Each row is followed by its class.
[ -4.9 -12.5 -24.6   8.3 -22.5 -16.1  -2.0  20.4  -5.3  -0.3   2.3 -13.9
 -17.3 -17.2  12.7   8.0  -9.2  33.6  -8.8  -2.3  34.1   2.6  -9.6 -18.6
  12.0  11.2   4.1 -35.4 -15.9 -14.9  -6.7   2.1   8.6  -1.0  11.3  43.8
  15.3  19.6  -6.8  -3.8  13.7] -> [48]
[  1.6 -14.6 -10.1 -10.0 -17.2 -21.6   3.7   9.4 -12.9 -13.5   7.8  -3.6
  -8.8  -0.5   6.5   6.4  -8.2  17.7  -7.0  -8.6  46.7  -5.3   9.5 -12.2
  -4.2  -0.6   4.6 -59.6 -17.5 -20.6  -4.9  -4.1  22.3   0.2   9.0  31.0
  12.9  32.9  13.3   6.2  10.1] -> [42]
[  1.9 -21.0 -12.9  -5.2 -19.5  -6.6  -2.1  19.2 -11.2  -6.2   4.2  -6.7
  -7.7 -13.9  13.7   6.7 -11.0  28.7 -15.5  -3.9  41.9   5.9   7.6 -20.4
  -3.5   3.7   2.8 -55.1 -20.5 -12.0 -15.0   9.6   9.8   1.9  14.8  44.1
  -2.6  18.9   3.6  -1.3  13.4] -> [48]
[ -0.8 -19.2 -18.0 -19.7  -2.2 -19.3   2.7  10.1  -1.7  -8.7   7.3  -0.9
 -17.2  -5.4   7.8   8.5  -5.0  14.3  -3.2  -2.9  57.6  -5.0   2.7 -13.7
  -3.4   2.7   3.0 -55.5 -27.7 -14.5   0.0  -4.8  29.0  -1.6  14.3  37.4
  13.6  24.4  25.4   6.5  16.8] -> [42]
[ -3.0 -23.1 -26.2  -6.7 -10.4 -18.1 -22.2  22.0  -2.0  -1.8   2.3  -3.0
 -17.9 -11.5  13.5   2.7  -5.0  28.2 -14.4  -6.7  57.0  -2.0  16.9 -22.8
  -3.7   6.9   5.8 -62.5 -22.3  -9.4  -2.8  -1.1  25.5   1.3  11.5  35.4
  20.8  17.2  16.7  -6.0  18.4] -> [42]
[ -5.4 -22.7 -28.1 -14.0 -13.9 -17.4   2.9  -0.6 -16.3  -3.3   1.4   2.8
 -12.2 -13.6  10.7  11.0  -9.7  21.2  -4.8  -7.1  53.4  -7.7   6.4 -18.8
  -6.4   4.9  -4.9 -63.8 -22.9 -14.6   1.5  -3.1  22.6   1.5 -11.1  37.8
  24.6  22.8  23.2   2.2  16.5] -> [42]
[  4.5 -13.4  -4.6  -5.3  -9.3  -5.3   8.8  14.2  10.7  -8.4  24.3   2.1
  11.2 -13.6   1.0   2.2 -23.7  11.3  -0.4   1.4  30.1   9.3  10.5  -7.4
  -3.4  -5.2   4.5 -23.6  -6.9 -15.2 -17.5   2.5  12.7   7.6  14.3  -5.5
   1.5   0.9 -20.6  -0.4 -16.6] -> [38]
[ -2.9  -0.4 -10.8   9.1 -10.7  -7.3   6.3  20.3  -0.3  -7.5  16.7  -2.3
  -8.5  -9.8  -1.0  -8.9  -7.5  16.9   2.2  -7.3  30.3  -5.9  -7.2  -5.8
  -4.1   4.4   3.0  -9.9 -10.0 -10.8 -15.9  15.2  -2.7   9.5  13.4   9.7
  -2.1   8.6 -24.8  10.4  -2.5] -> [38]
[  1.9  -6.1   4.0   7.3 -11.2 -18.9  -4.3  15.9  -4.8  11.4   2.3  -2.8
 -13.3 -10.2   5.1   8.3  -5.9  16.8 -11.1  -6.8  40.7  -3.0  -1.2 -11.6
  -0.8 -18.4   4.7 -29.7  13.4 -18.3  -9.1   2.7  15.0 -36.4   6.1  39.8
   4.9  14.9  -6.1  -2.4   9.4] -> [48]
[ -5.9 -25.0 -25.8  -5.2  -5.2 -15.4  -4.4  11.3  -4.7  -7.5   4.8   4.8
 -16.9  -7.9   7.5  18.9 -27.6  30.6   2.8  -2.2  44.5  -2.1   7.3 -16.5
   0.6   2.1   1.3 -60.5 -36.9  -7.9   2.9  31.6  22.0   3.3   8.2  27.2
  15.4  19.2  22.8   6.2  12.7] -> [42]
